Each row has a class, written as a number after it; each block has new classes, again numbered from 0 up.
[  6  -4   1   7  -1   4   0   1  -3  -1  -3   5   0   5  -7   2 -10  -3
   1   4   1   4   9   0 -10  -9   0   3  -6  -4  -3   0   7  -2  -4  -4
  -2]  2
[  3   2  -7  18   7   1  -7   0   6   7   6   6   1  -1  -3   5  -3   7
  -1  14   2  -7   4  -1   6  -6  -5  -3  -3 -11   4  -1   2  -5  -1 -16
  -1]  3
[  8   5  -7  21  -1   8   9   2 -11  -1   6  11   0   4  -9  17 -11  -5
   9  15  -1  -7   1  -4   2  -2  -3  -3  -6  -8  21  -1  10 -18   2 -14
  -8]  1
[ -7  -5   0  -1   6  -8 -18  -3  15   3   2  -4   3  -3   7 -12   6  17
  -6   4  -1  -6  -3   1   9  -8 -10   1   7   1  -9   3  -1   7   0  -9
   1]  3
[  0   2   2 -12  -1  -3   6   4  -1   6  -1  -4  -2  -7  -3  -3  -2  -4
  -1  -8   2   3   1   3  -9   3   5  -1   1   4 -13  -4  -3   4  -3  11
   4]  1
[  2   8 -10  17  -3  -7   2   2   3  14  -7  14   1  -4 -11   9 -16   5
   8  19   8   4  11   1 -23 -12  -3  -4  -1  -7  10  -9   6 -15   0 -21
  -8]  2
[ -1   7   0   1   3  -7  -6   1  10  16 -14   8   3  -2  -2   1 -13   9
   3  11  11   5  13  -1 -21  -5  -3   0  -4  -3  -1  -3   5  -6  -3 -11
  -1]  0
[ -3  -3   4  -3   3  -5  -6   1  14   7  -9   0   4   3   0  -6  -4   2
  -4   0   5   3   9   2 -11  -1   0   1   2   3  -8  -4  -1   7  -5   1
   2]  0
[ 2  2 -2  2 -1  2  4  2 -2  3  0  3  0  0 -2  3 -2 -1  1  5  0  3  2  0
 -6  2 -1 -3 -2 -3  2 -3  3 -8  1 -4  0]  2
[  8   3  -3  21  -2   2   9   2 -10  10 -14  16   1   5 -17  10 -23  -4
   8  15   6   7  21   1 -26  -4  -1   3  -9 -10   8  -6  11 -12  -5 -14
   2]  2
[  2   8  -8  -4  -2  -3   3   4   5  10   3   0  -1  -2   2   1  -1   2
   4   4   7  -6  -9 -13  -3   3   0  -6  -3  -6   2  -7  -1  -6   3  -3
   4]  3
[-10   3  -4   1   0  -6  -8  -6   8   2  -2  -1   3  -5   3  -2   5  16
  -2   5   2  -3  -5   5  -4  -5  -3  -3   9   8  -8  -9  -5 -10   3  -7
  -2]  3
[  3  11 -13   6  -5  -4   2   3   4   7  14   2  -2  -4   2   9   7   9
   6   6   3 -10 -13  -6  11  -2  -6 -12   1  -8  12  -3  -5 -17   8 -12
  -2]  1
[ -2   7  -4 -10   0  -6   1  -5   3   6  -4  -4   2  -4   3  -1   2  10
   1  -3   7   0   0   0  -7   3   2  -9   2   1  -2  -6  -2   3   1   6
   1]  1
[  3  -6   1   9   0   2   1   4  -2   5  -7   8  -1   2  -6   4 -12  -4
   1   7   5   4  12   0  -8   4  -2   3  -6  -8  -2  -2   7  -3  -6 -11
  -1]  2
[ 2 -1 -1 -1 -1  3 -1  2 -3  1  0  1  0  1 -2  3 -3 -2  3 -3  0  4  2 -4
 -1  0  0  1 -3 -2  3  1  3  1 -3 -1  3]  1
[  9  -1  -5   8   1   2  -1   7   1   7   5   5  -5   4  -1   6  -5  -4
   3   8   3  -2   4  -5  10  -1  -3   0  -9 -10   3  -1   6  -3  -5  -7
   2]  2
[ 0  3 -5 -5  4 -5 -4  4 13 10  0  0  4 -2  5 -2  0  7  0  2  3 -2  2 -2
  0  0 -4 -1 -1 -6 -7 -5  2  4 -1 -7  6]  3
[-1 -6  6  1  3  0 -3  0  4 -1 -3 -3  2 -2  1 -3  0  4 -4  5 -2  1  5  0
  2 -3 -6  2  0  0 -4  2  1  5 -2 -6  2]  0
[ -2  -3   5  -1  -1  -4  12   2   1   2 -12   0   2   2  -2  -5  -8  -3
  -1  -1   3   5  12   4 -14  -6   1   3  -1   3  -6  -3  -1   8  -8   4
   0]  0
[  8  -2   6  -6   3  -1  -5   8   8   5   1  -1  -4   5   3  -6   1  -7
  -6   1   3  -1  11  -4   7   3  -1   4 -11  -8 -12   1   2  15  -7   5
   9]  3
[  2  -1   1   7  -3  -1   1   1  -5   1   1   7  -1   2  -3  -2  -4  -3
   5   1   3   1   5   0 -12  -1   0   0  -2  -1   3  -1   2  -1  -1  -5
   1]  2
[ -2   0  11  -6   0  -6   1  -1   3   4 -14  -1  -1  -2  -1  -4  -6   0
  -3  -4   7   7   3   6 -19  -2   8   0   5   8  -7  -3  -1   3   2   8
   0]  0
[  1  12 -13   0  -3  -4   7   0   3   8   4  -4   1   0   4   4   4   3
   1   0   1  -3 -11  -2   0   4   1  -7   1  -1   9  -9  -7  -7   7   1
  -1]  1
[ -3  -1   1 -16   4  -4  -7   0   4   2   2   0  -2  -1   4  -4   5   6
  -6   1   1   2  -3   2   0   1  -2  -2   4   2  -6  -1  -3   5  -1   2
   4]  3
[-2  0 -1 -3  1 -6  0  0  5  5 -5 -2  1 -2  4 -6  3  4 -1 -3  4 -1 -3  2
 -9  3 -2 -1  0  6 -6 -3 -4  5 -2  3  2]  0
[  0   1   1  16  -1   1  -1   2   0   4  -6  10   2   2  -6   5 -13   3
   2  10   5   8  10   1 -12 -12  -2   7   0  -2   4  -1  -1  -7  -1 -13
  -3]  2
[  5   2  -6  -4   5  -8 -10   6  19  12   8  -2   0  -1   8  -2  10  11
  -8  11   3 -12  -1  -4  13  -7  -9  -3  -3 -10  -5  -3  -1   2  -1  -5
   8]  3
[ 1 -6  3  2  3 -2 -8  4  4  6 -5  1  1  2  0 -5 -3  1 -2  6  5  1 14 -1
 -5 -1 -3  7 -8 -4 -8 -3  8  8 -6 -2  4]  0
[ -3   9 -14  -2   1 -13  -3   1  14  17   4  -3  -1  -4   6   0   8  19
   2  10   9  -5  -9  -2   3  -1  -8  -8   1  -4   3  -9  -5  -8   6  -6
   4]  3
[  6  17 -13  -7  -4  -8   8   0  10  10   7  -8   0  -7   3   5  10   8
   4  -3   4  -7 -20  -2   3   2   0 -13   9   4  14  -9 -11 -16  12   2
   1]  3
[  2   1  -1  11  -3   0   3   0  -4   3  -6   8   0   0  -9   6 -11  -6
   5   7   4   3   6   5 -13   0  -2   0  -1  -1   6  -2   3  -8  -3  -7
  -4]  2

Next block: new classes, numbered from 0 again.
[ 13 -13   8   1  -5   1  -5   3 -17  10   2   2  -5 -11  11  -7  -4  -6
   2   3   6  13  -2 -11  -2  -4  -1   0  14  -3  -9  -4  -8 -17   4   0
  -3]  1
[ 13   5  -3   3   0   5  -6   3 -37   4  -7  -3  -3   0   1  -7   1   1
  13  -3   7 -30   8 -10   1   6   6  -8   9   5  -1  -4 -11   2  -1   3
  -6]  0
[ 21   4   1   1  -1  12 -13   7 -40  -8  -7  -3  -3  -1  11  -6   1  -5
  18 -10   9 -40   2 -12   8   0   6  -4  15  18  -2 -13  -4   2   9   9
  -2]  0
[-11  -7  19   7   4  -4  -9  -1  21  -5  -5   1   1   3  -7  20  -3   1
  -6  -1 -23  19  -7   4   5  -1   7   0 -23  -7  18   6  11  -5   1  12
   2]  2
[ 23   1  -3  -9   9   9 -15  -9 -40  -4   0  10  -2  -8  10  -5  -4   0
  18  -6   8 -21   2  -4  -5  -5   4   1  24   9  -2  -8 -23  -8  -4   4
  -6]  0
[ 11  -9   4  -3  -5  -1  -2   2  -4  10   4   5  -2  -5   9  -2  -3  -4
   0  -4   5   9  -5  -6  -6  -6  -1  -3   6   2  -4  -4 -12 -10   3  -3
   1]  1
[  6  -6  -4 -13   1 -10   5   6   9   3  -4   3   0   7   6  -2   2  -2
  -3   2  -6  20  -6  -1   0   1  -2   2  -5  -7  -5  -7   0  -6  -3   4
   2]  2
[ 10 -10   7   0  -2   6 -10   3  -6   0   0  -1  -6  -4   8  -1   0   1
   1  -2   5  -1  -6 -11  -4  -1  -1  -6   3  -2  -3  11  -8  -2   3   2
  -6]  1
[ 32  18  19  -3  -4   3 -20 -14 -25 -21  26   6   1  -9  17 -22  -7 -18
   9  -5 -21  40  -2  -9  -6  -6   1 -10  16  13  -1  -4 -26  -6  -3  15
  -6]  1
[ -1   8   4  -7   9   2 -12 -16  -4 -32  19   4   2  -7   8   8  -1  -3
  10  -7   3 -11   4   8  -6   8   7   6  26  12  -1   3 -15  -8  -8  10
   2]  0
[  3  -4   3  -2   0   3  -4   2 -17  -1   2  -6  -8 -10   4  -4   1   5
   4  -6   9 -23   6  -7  -5   4  -5  -6  19  -3  -3   1  -8  -5   1   2
   4]  1
[ 18  -1  -3  -6  -1  13  -8  -1 -40   7  -3   5  -4  -3   9 -13  -4  -3
   9  -1  13 -22   4  -6  -3  -6   5   1  10   8 -11 -10 -18 -12  -6   3
  -1]  0
[ 18  -1   0  -2   1   8  -6   0 -40   7   0   2  -7   1  30  -6   1  -7
  14  -2   7 -23   5 -15  -2  -6   0   9   4   3  -1  -3 -10  -2   8  -1
  -7]  0
[  2   4   3   4 -10  -3   7   2  12   4   3   0  -2   0   9  -1  -4  -6
  -1  -1  -4  17  -5  -2  -1   0  -3   2 -10  -7  -4  -1   4  -3   0   2
   1]  2
[ 17   2   0  -4  -1  11  -9  -4 -40   3   3   3  -3  -4   6  -7  -1   0
  11  -2   7 -17   6 -15  -8  -5   3 -22  14  11   0  -4 -18  -6  -4  -1
  -7]  0
[ 12  -5   6   6  -5   5  -2   4 -18  18  -8   7   3   0   6  -3  -3   0
   1  -1  -1  13  -3  -6  -1  -7  -4  -2 -11  -4   3  -7  -5  -6  -3   0
   4]  2
[  5  -3   7   0   6   0  -6  -8  -2   0  10  -2  -6 -13   6   1  -1  -4
   5   3   3   4   6  -1  -1  11  -7  -2  11  -6 -10   2  -6  -6   4   0
  -6]  1
[ 10 -10  -3  -5  -3  -3  -4   1 -15   4   4  13   5  -2   8   4  -1 -10
   1   1   4  25  -6   1  -4  -1   5   0 -11   0  -5 -12  -8  -8  -4  -1
   4]  2
[ 12   8   7  10   3   7  -6   7 -13   1   0 -14 -13  -1  11  -7   1  -1
  13  -2   1 -34   7  -9   2  -3  -1  -7  19  15  -7   4   0   6   2   8
  -7]  0
[  1  -9  11  -2   3   3  -3   0   1  -5  11  -8 -10  -9   7  -5   1   0
  -6  -1   9  -6   5  -8  -6   5  -3  -1  15  -9   0   0  -9 -12   6  -3
   0]  1
[ 16   4   6   4   2  10  -3   4 -20   0   0  -3  -1  -1  10  -5   0  -7
  10  -2   6 -21   5  -6   3  -5   4  -3   9   7   2  -3 -19   6  -1  -3
  -2]  0
[ 15  -7 -12  -8  -2   8 -10  -1 -40   7   4  14   1   0   5  -3   2  -6
   7  -1  12 -11   4  -6  11  -4   2  -3  14  10  -5 -15 -27  -9  -2  -1
  -5]  0
[ 14  -1   0   2  -1   3  -4   0 -30  15   5   0  -1   2  18  -2  -1 -16
   6   6   7   7  -4  -8  -9  -1   8  -7   4   8  -3  -8  -9 -15   7  -2
   2]  0
[ 13   7   4  -2   9   9 -11  -7 -35 -13  10 -18   0  -7  11  -4  -5  -8
   9  -5   7 -22   2  -3   2  -2  11  -2  19  16   7  -4 -16  -3   2   1
  -5]  0
[-1 -3  6 -3  1  3  0  0 10  1  1 -9 -5 -6 11 -3  1  3  1 -1  5  4  0 -2
 -7 -2 -4  9  5 -4 -6  2 -6 -7 -2  5  0]  1
[-5 -4  3 -2 -5  1  4 -6 17 12  8  4  0  0 -3  2 -6 -8 -7  4  1 35  1  0
 -1 -5 -2 -2 -8 -3  1  5  5  0  6 -9  1]  2
[ 31 -10  -6 -11 -10  17  -9   1 -40  17   0  17   3   3   4 -12  -6  -6
   9   0  11   2  -1 -16  -6 -11   0  10  12   6  -4  -8 -21 -14  -6  -6
 -13]  0
[ 10   5  -2   1   5   7  -8  -6 -17 -11  -1   0  -6   1   7  -2   9   2
  11  -4   6 -21  13  -2   1   0   8   0  16   8  -4  -6 -12  -8   1   3
   1]  0
[  1 -20  17  -6  -6   4 -12  -2  -2 -11  10  10  -9 -14   4   3  -7  -2
  -8  -5  -5  10  -1  -6  -6   4  -4  -2   8 -14  -9  -4 -12 -13   3   8
  -4]  1
[ -1   2   4   3  -4  -6   8   7  25   9  -2   7   2   3   4   2  -1  -2
  -6  -4  -5  23  -1   9  -2  -3  -3   4 -10  -8  -5   3   6   2   0   5
   2]  2
[ 23   1   3   2  -2  13 -12   7 -40  17   0  -6  -6   0  12  -6  -4  -4
  14   3   8 -20   2 -21  -3  -7   2 -10   9   8   0  -4 -12  -3   3   0
  -6]  0
[  6   0   2  -2   1  -1   2  -6  30   0   4  -1   6   1  -1   2  -4  -1
  -5   5 -10  27  -4   1  -6   2  -1  -1  -6  -9  -4   0   0  -4  -7  -2
   4]  2
[ 23 -16   0  -4  -1   8   3   1 -37  11   3   7  -3   1   6  -1  -5  -8
  -1  -1   3  25  -2  12  -7  -3   1  -2   0  -3  -7  -7 -16 -24  -3   2
   2]  1
[ 14 -15  -4  -6  -2   2  -3   6 -17  -4   2   8  -5  -6   5   4   1  -9
   0  -2   6   4  11  -7   1  -1  -7  -1  11  -2 -10  -2 -14 -18  -1   0
  -3]  1
[ 10  -6  -1  -3 -13  -8   7   8 -12  22  -7   7   7   7   4  -3  -4 -11
  -5   2   1  21  -4  -4  -3  -5  -1  -2 -15  -4  -5 -14  -5  -8   0   7
   3]  2
[  2  23  11   7   4   4  -4  -1  -5  -5  11 -14  -1  -5   9  -4   6  -1
   0  -1   3 -27   5  -5   5   3  -7 -10  25  12  -4   9  -7  16   7   1
 -12]  0
[  4  -3   1 -10  -3   0  -2   0   2   2   3  -6  -8  -5   8   3   1  -6
  -4   2  -1   5   5  -6 -11   0  -1   0   6  -5  -5   6  -8 -12  -2  -2
   4]  1
[ 14  -5  11   3  -1   7  -4  10 -13  10   5   0  -7 -15   2  -2  -6  10
   6  -4   1  -6   2 -12  -4  -6  -3  -9   2  -4  -6  -1  -7  -5   2  -2
  -5]  1
[  8   1   8   8  -9  -1   5   7   1  17  -3 -11  -2   4   6   4  -6  -5
   5   6  -8  40  -3  -3   3  -4   0  -9 -14  -5   0  -5   6   4   2  -4
   2]  2
[ 15 -11   9  -1 -13   1   6  15 -12  23  -6   3   1   0   6  -1  -9 -14
  -2   6  -3  20   1 -15  -8  -9  -5 -27 -15  -7  -7 -15 -11 -10   3  -3
   2]  2
[ 18   0  -4  -4  -2  12  -7   1 -40   5   2   6  -4  -3   7  -4  -1  -5
  13  -3   7 -16   1 -10  -1  -4   3  -7  17   7  -5  -7 -16  -7  -1 -11
  -6]  0
[ 10  -9  -7   1  -2  -2  -1   8 -25  11   1   4  -6   0   8   0  -2 -10
   0   0   1  -3  -2 -10  10   5   1   5  -5   4  -9 -13   1  -2   4   2
   1]  2
